Here is a tiny trained network, its code and every weight. The questions are about switching its units off for an input and a class, where a switched-off unit gives its printed mean instead of its output.

import numpy as np


def w(rows, s, z=0):
    codes = np.array(rows[::2]) - 128.0
    scale = np.full(codes.shape[1], s)
    scale[-1] = z or s
    return codes * scale


def f(y):
    return y / 2 * (1 + np.tanh(0.7978845608 * (y + 0.044715 * y**3)))


def log_softmax(a):
    a = a - a.max(-1, keepdims=True)
    return a - np.log(np.exp(a).sum(-1, keepdims=True))


def net(x, mask):
    res = np.array(x, float).reshape(1, 5) / 4 @ E
    y = f(res @ A[0][:, :-1].T + A[0][:, -1])
    res = res + np.where(mask, y, B[0][:, -1]) @ B[0][:, :-1]
    return log_softmax(res[-1] @ U[:, :-1].T + U[:, -1])


A, B = {}, {}
E = w([
[108,97,19,142],'x0',
[41,161,157,112],'x1',
[184,16,143,142],'x2',
[58,105,100,254],'x3',
[90,53,172,75],'x4',
],0.0063)
A[0] = w([
[155,83,173,81,156],'N1',
[161,108,157,141,113],'N2',
[175,96,125,110,176],'N3',
[77,107,119,129,61],'N4',
[169,153,94,136,255],'N5',
[94,227,88,90,73],'N6',
[127,122,101,147,213],'N7',
[107,216,209,110,234],'N8',
[161,163,14,133,225],'N9',
[91,45,66,156,172],'N10',
[131,59,96,168,218],'N11',
[162,118,140,9,138],'N12',
[165,129,37,131,183],'N13',
[141,100,132,116,113],'N14',
[93,159,143,159,216],'N15',
[152,104,93,81,188],'N16',
],0.016,0.0032)
B[0] = w([
[153,77,137,192,201],'N1',
[166,114,151,141,151],'N2',
[132,69,122,130,180],'N3',
[99,152,160,119,151],'N4',
[167,90,153,77,196],'N5',
[57,158,206,97,220],'N6',
[136,141,108,108,173],'N7',
[122,170,4,92,252],'N8',
[197,98,103,68,254],'N9',
[61,183,74,147,250],'N10',
[134,182,94,164,232],'N11',
[4,81,109,131,234],'N12',
[151,118,61,94,216],'N13',
[128,97,141,143,141],'N14',
[141,160,132,84,192],'N15',
[74,75,115,106,179],'N16',
],0.027,0.0073)
U = w([
[255,99,119,179,139],'0',
[119,112,130,122,21],'1',
[95,31,162,124,165],'2',
[20,209,145,106,152],'3',
[124,137,203,96,30],'4',
[157,139,197,104,19],'5',
[81,150,68,159,90],'6',
[180,162,61,67,251],'7',
],0.0076,0.0035)

Each question gives the input, the list of numbers given to net, and the class t.
The units are the neurons (one row each of A and B). Each row of codes is followed by its name. A weight is (code - 128) times the scale printed after its matrix; where a second scale follows, it is the last column's (A, B and U).
mask holds one flag per neuron, in row order. A switched-off neuron (its flag False) gives its mean, the last column of its row in B, instead of its output. The means were averaged over made-up inputs and are rounded, as every weight is.
A unit's drop is (log p(t) with every unit on - log p(t) with that unit switched off) / (log p(t) with every unit on - log p(t) with every unit switched off).
The circuit of an input: a set's keep is (log p(t) with only the set's units on - log p(t) with every unit switched off) / (log p(t) with every unit on - log p(t) with every unit switched off). Starting from the 12 units with the biggest drops (on a tie, the unit counted first), units are removed one at a time, each time the one whose removal leaves the highest keep (on an exact tie, the one counted first), for as long as the keep stays at least 0.8.
units of the circuit, in order: the units of the circuit, biggest drop first
most important unit: the unit with the biggest drop
top k neurons: the k neurons with the biggest drops, biggest first
drop of u: that unit's drop, to one decimal
input [-5,0,-1,-4,3], class 6: units of the circuit, in order : (N8, N12, N1)
input [5,1,8,0,1], class 6: most important unit : N10
input [1,7,8,-1,2], class 2: top 2 neurons : (N8, N1)
input [4,-4,5,-4,-1], class 2: units of the circuit, in order : (N8, N16)
input [4,4,2,-4,5], class 2: units of the circuit, in order : (N8, N1)
input [-2,-5,-1,2,-4], class 0: top 2 neurons : (N8, N10)
input [3,5,-6,2,-6], class 7: top 3 neurons : (N9, N12, N10)
input [-5,6,1,7,-3], class 7: top 2 neurons : (N12, N6)
input [-4,-7,-1,4,7], class 0: units of the circuit, in order : (N12, N6, N8)
input [1,-6,8,1,1], class 0: top 2 neurons : (N12, N8)
input [-2,8,1,2,2], class 7: top 3 neurons : (N12, N6, N10)
input [6,5,-8,1,-5], class 7: top 2 neurons : (N9, N12)
input [0,4,8,5,1], class 3: top 2 neurons : (N9, N8)
input [7,1,1,8,-4], class 7: units of the circuit, in order : (N9)
input [3,6,0,7,-7], class 7: top 2 neurons : (N9, N12)
input [6,8,-5,3,-7], class 7: top 3 neurons : (N9, N12, N13)
input [0,-7,1,3,6], class 6: top 2 neurons : (N10, N9)
input [-3,-3,-7,-8,-1], class 3: top 2 neurons : (N6, N12)
input [6,6,2,-3,3], class 3: top 2 neurons : (N9, N8)
input [-5,3,8,7,-5], class 3: units of the circuit, in order : (N9)
input [-2,-3,-7,-7,-6], class 3: top 2 neurons : (N6, N12)
input [0,-2,5,-1,0], class 2: drop of N8 : 0.4
input [4,-5,2,-8,-8], class 2: drop of N3 : 0.2
input [6,-1,6,-6,0], class 2: drop of N12 : 0.0
input [6,3,1,1,4], class 3: drop of N11 : -0.1
